Below are the code and all the weights of a small trained network. Each question names an input and a target symbol and asks about switching units off, where a switched-off unit gives its printed mean instead of its output.

import numpy as np


def w(rows, s, z=0):
    codes = np.array(rows[::2]) - 128.0
    scale = np.full(codes.shape[1], s)
    scale[-1] = z or s
    return codes * scale


def f(y):
    return y / 2 * (1 + np.tanh(0.7978845608 * (y + 0.044715 * y**3)))


def softmax(a):
    e = np.exp(a - a.max(-1, keepdims=True))
    return e / e.sum(-1, keepdims=True)


def log_softmax(a):
    a = a - a.max(-1, keepdims=True)
    return a - np.log(np.exp(a).sum(-1, keepdims=True))


def net(x, mask):
    ids = ['ΔΛΠΩαβγεηστφψ'.index(c) for c in x.split()]
    T = len(ids)
    res = E[ids] + P[:T]
    u = 0
    for l in range(2):
        r = res
        for j in range(2):
            rows = slice(4 * j, 4 * j + 4)
            q, k, v = (r @ M[l][rows].T for M in (Q, K, V))
            z = softmax(np.where(np.tri(T) > 0, q @ k.T / 4**0.5, -1e9)) @ v
            o = O[l][rows]
            res = res + np.where(mask[u + j], z, o[:, -1]) @ o[:, :-1]
        u += 2
        y = f(res @ A[l][:, :-1].T + A[l][:, -1])
        res = res + np.where(mask[u : u + 8], y, B[l][:, -1]) @ B[l][:, :-1]
        u += 8
    return log_softmax(res[-1] @ U[:, :-1].T + U[:, -1])


Q, K, V, O, A, B = {}, {}, {}, {}, {}, {}
E = w([
[139,159,64,150,170,187],'Δ',
[117,199,80,114,107,151],'Λ',
[90,164,141,137,158,168],'Π',
[159,196,61,55,160,189],'Ω',
[117,141,179,71,126,68],'α',
[107,88,133,176,132,31],'β',
[110,182,108,115,144,167],'γ',
[94,182,132,92,165,168],'ε',
[188,128,146,123,118,10],'η',
[199,56,137,79,76,121],'σ',
[78,174,110,197,46,157],'τ',
[157,70,230,113,160,180],'φ',
[114,67,101,122,108,208],'ψ',
],0.013)
P = w([
[77,110,84,101,144,35],'0',
[235,166,82,173,84,112],'1',
[250,171,88,159,61,145],'2',
[229,155,121,130,74,156],'3',
[175,87,156,121,80,133],'4',
[175,59,155,120,77,143],'5',
[164,23,159,120,101,153],'6',
[140,8,172,81,128,152],'7',
[132,2,179,23,149,154],'8',
],0.0069)
Q[0] = w([
[140,66,140,127,129,106],'0.h0',
[102,141,175,98,107,119],'0.h0',
[199,137,108,101,74,134],'0.h0',
[185,113,149,131,92,102],'0.h0',
[148,114,106,136,118,112],'0.h1',
[138,141,73,139,93,183],'0.h1',
[197,2,145,107,75,100],'0.h1',
[62,194,105,162,181,181],'0.h1',
],0.015)
K[0] = w([
[158,164,135,174,66,179],'0.h0',
[203,78,127,149,127,118],'0.h0',
[94,89,137,108,109,171],'0.h0',
[110,101,161,154,80,169],'0.h0',
[134,110,201,146,155,150],'0.h1',
[56,211,145,113,176,138],'0.h1',
[140,61,135,106,116,222],'0.h1',
[75,248,101,147,105,45],'0.h1',
],0.011)
V[0] = w([
[254,56,83,170,109,111],'0.h0',
[71,230,128,153,22,98],'0.h0',
[68,47,187,208,138,93],'0.h0',
[116,49,131,85,158,52],'0.h0',
[167,31,55,25,51,115],'0.h1',
[131,64,8,150,112,60],'0.h1',
[19,170,81,183,196,145],'0.h1',
[99,114,200,106,174,234],'0.h1',
],0.0066)
O[0] = w([
[145,103,79,206,141,126,219],'0.h0',
[83,84,116,79,56,94,107],'0.h0',
[177,190,162,155,30,157,87],'0.h0',
[196,185,138,144,129,107,141],'0.h0',
[149,60,2,102,111,107,249],'0.h1',
[111,135,37,122,92,120,157],'0.h1',
[86,177,151,127,118,156,1],'0.h1',
[149,97,187,148,130,150,103],'0.h1',
],0.0088,0.0073)
A[0] = w([
[163,206,93,121,149,154,221],'0.n0',
[137,143,138,189,109,117,167],'0.n1',
[165,85,122,132,147,2,97],'0.n2',
[101,98,145,130,179,66,102],'0.n3',
[157,140,170,139,196,197,104],'0.n4',
[110,81,152,116,122,191,254],'0.n5',
[159,103,108,109,99,98,89],'0.n6',
[108,203,174,51,103,119,162],'0.n7',
],0.0091,0.0029)
B[0] = w([
[82,166,159,204,180,126,151],'0.n0',
[187,62,118,134,161,116,129],'0.n1',
[177,159,96,71,123,162,247],'0.n2',
[193,167,148,96,99,50,141],'0.n3',
[132,145,124,104,38,90,136],'0.n4',
[157,63,78,170,128,176,149],'0.n5',
[130,129,117,100,138,160,200],'0.n6',
[118,255,166,81,70,171,130],'0.n7',
],0.0086,0.014)
Q[1] = w([
[181,140,128,69,94,157],'1.h0',
[87,157,138,122,112,150],'1.h0',
[97,168,119,190,116,69],'1.h0',
[158,119,87,151,104,100],'1.h0',
[44,125,216,179,116,109],'1.h1',
[74,117,174,161,112,130],'1.h1',
[200,106,148,127,81,117],'1.h1',
[157,254,111,197,123,168],'1.h1',
],0.0082)
K[1] = w([
[77,50,159,189,50,158],'1.h0',
[112,201,161,120,124,77],'1.h0',
[139,174,121,47,79,15],'1.h0',
[115,47,115,101,111,89],'1.h0',
[57,205,47,245,99,110],'1.h1',
[82,185,100,171,129,161],'1.h1',
[216,64,143,126,72,227],'1.h1',
[46,117,141,18,2,123],'1.h1',
],0.0051)
V[1] = w([
[162,128,158,54,59,35],'1.h0',
[151,45,101,115,146,220],'1.h0',
[198,152,144,70,151,67],'1.h0',
[135,128,152,48,254,177],'1.h0',
[94,131,128,78,213,202],'1.h1',
[166,134,116,150,70,186],'1.h1',
[120,57,144,193,161,194],'1.h1',
[72,108,107,172,30,237],'1.h1',
],0.0077)
O[1] = w([
[111,103,148,63,194,149,148],'1.h0',
[125,91,149,199,127,162,254],'1.h0',
[152,123,146,112,189,110,182],'1.h0',
[210,137,140,147,134,141,135],'1.h0',
[255,64,104,62,119,190,108],'1.h1',
[106,150,199,151,161,140,195],'1.h1',
[123,140,92,162,169,191,80],'1.h1',
[100,118,144,128,135,189,77],'1.h1',
],0.0096,0.013)
A[1] = w([
[63,122,120,206,158,144,56],'1.n0',
[100,163,97,232,62,152,167],'1.n1',
[137,169,163,161,143,2,133],'1.n2',
[50,161,28,71,177,153,252],'1.n3',
[197,49,124,95,128,172,222],'1.n4',
[169,70,74,137,138,127,112],'1.n5',
[92,125,89,30,66,124,147],'1.n6',
[25,225,186,176,126,154,131],'1.n7',
],0.0065,0.0023)
B[1] = w([
[138,191,171,47,116,119,146],'1.n0',
[184,254,87,126,19,141,150],'1.n1',
[149,146,177,189,105,84,169],'1.n2',
[57,95,119,170,80,129,153],'1.n3',
[111,154,120,149,166,98,254],'1.n4',
[85,176,96,82,163,127,225],'1.n5',
[101,54,210,155,92,160,155],'1.n6',
[91,255,131,101,219,181,143],'1.n7',
],0.0072,0.015)
U = w([
[165,156,66,202,22,150,115],'Δ',
[65,31,103,105,67,126,243],'Λ',
[158,163,160,56,113,173,101],'Π',
[147,139,2,62,167,127,153],'Ω',
[197,111,151,119,77,44,36],'α',
[81,178,101,134,148,111,25],'β',
[140,132,148,79,93,150,166],'γ',
[188,134,188,36,96,170,126],'ε',
[35,91,81,205,151,36,89],'η',
[170,111,224,229,195,157,253],'σ',
[56,142,110,93,131,159,90],'τ',
[130,202,118,135,155,162,25],'φ',
[145,180,114,110,109,157,44],'ψ',
],0.0052,0.0034)

Each question gives the input, a string of symbols that net reads in full, and the target symbol t.
The units are the heads (4 rows each of Q, K, V and O) and the neurons (one row each of A and B). Each row of codes is followed by its name. A weight is (code - 128) times the scale printed after its matrix; where a second scale follows, it is the last column's (O, A, B and U).
mask holds one flag per unit, layer by layer, with each layer's heads first. A switched-off unit (its flag False) gives its mean, the last column of its rows in O or B, instead of its output. The means were averaged over made-up inputs and are rounded, as every weight is.
A unit's drop is (log p(t) with every unit on - log p(t) with that unit switched off) / (log p(t) with every unit on - log p(t) with every unit switched off).
The circuit of an input: a set's keep is (log p(t) with only the set's units on - log p(t) with every unit switched off) / (log p(t) with every unit on - log p(t) with every unit switched off). Starting from the 12 units with the biggest drops (on a tie, the unit counted first), units are removed one at a time, each time the one whose removal leaves the highest keep (on an exact tie, the one counted first), for as long as the keep stays at least 0.8.
circuit, biggest first: the units of the circuit, biggest drop first
most important unit: the unit with the biggest drop
top k neurons: the k neurons with the biggest drops, biggest first
k most important neurons of layer l: the k neurons of layer l with the biggest drops, biggest first
heads that matter: for each layer, one digit per head in row order, 1 if its drop is at least 0.15 and else 0, layers parted by /
input σ φ γ Ω, target σ: circuit, biggest first : (0.h1, 0.n0, 0.n2)
input Δ Ω Ω, target Δ: most important unit : 1.h0
input η Ω Δ Ω γ ψ, target Δ: circuit, biggest first : (1.h0, 1.n1, 0.n5)
input σ Ω η ε Δ τ τ Λ σ, target Λ: circuit, biggest first : (1.h0, 0.h0, 1.n6, 0.h1)
input σ ε σ τ, target σ: circuit, biggest first : (0.h1, 0.n2, 1.n5)
input φ σ Δ Λ, target φ: heads that matter : 11 / 01
input η α η τ Ω Ω φ η, target σ: heads that matter : 01 / 11
input σ η ε ε, target σ: circuit, biggest first : (0.n2, 1.n5, 0.n0)
input ψ η ψ σ σ φ σ, target σ: circuit, biggest first : (0.h1, 0.h0)
input σ η Ω Ω η, target α: top 3 neurons : (0.n3, 0.n2, 1.n2)
input ε η τ Ω σ η η, target Ω: top 2 neurons : (0.n2, 0.n6)
input γ τ φ Π σ β, target Ω: circuit, biggest first : (0.n2, 0.h1, 1.h1)
input Ω σ σ σ η Π, target σ: heads that matter : 01 / 10
input β Ω β β σ β, target Ω: circuit, biggest first : (0.h1, 0.n2)
input η Λ η φ φ β, target σ: circuit, biggest first : (0.h1)
input ε Ω σ ε, target ε: circuit, biggest first : (0.h1, 0.h0, 1.h1, 0.n7)
input σ Π γ σ σ Ω Λ, target σ: circuit, biggest first : (0.h1, 0.n2, 1.n5)
input Λ η τ, target Λ: heads that matter : 10 / 11
input η Λ η Ω β, target α: heads that matter : 00 / 01
input σ η σ τ η, target Λ: 2 most important neurons of layer 0 : (0.n2, 0.n6)
input σ β Δ, target σ: top 2 neurons : (0.n2, 0.n0)
input φ σ Ω, target φ: top 3 neurons : (0.n0, 1.n7, 0.n2)
input η Ω Π, target η: heads that matter : 01 / 11
input β Δ Ω, target β: heads that matter : 11 / 11
input ψ γ σ Π τ σ, target Λ: heads that matter : 11 / 10
input η ψ τ, target η: heads that matter : 01 / 11
input φ σ σ σ ε σ, target Ω: heads that matter : 01 / 00
input Ω β Ω ε η Ω Λ Λ η, target α: most important unit : 0.n3
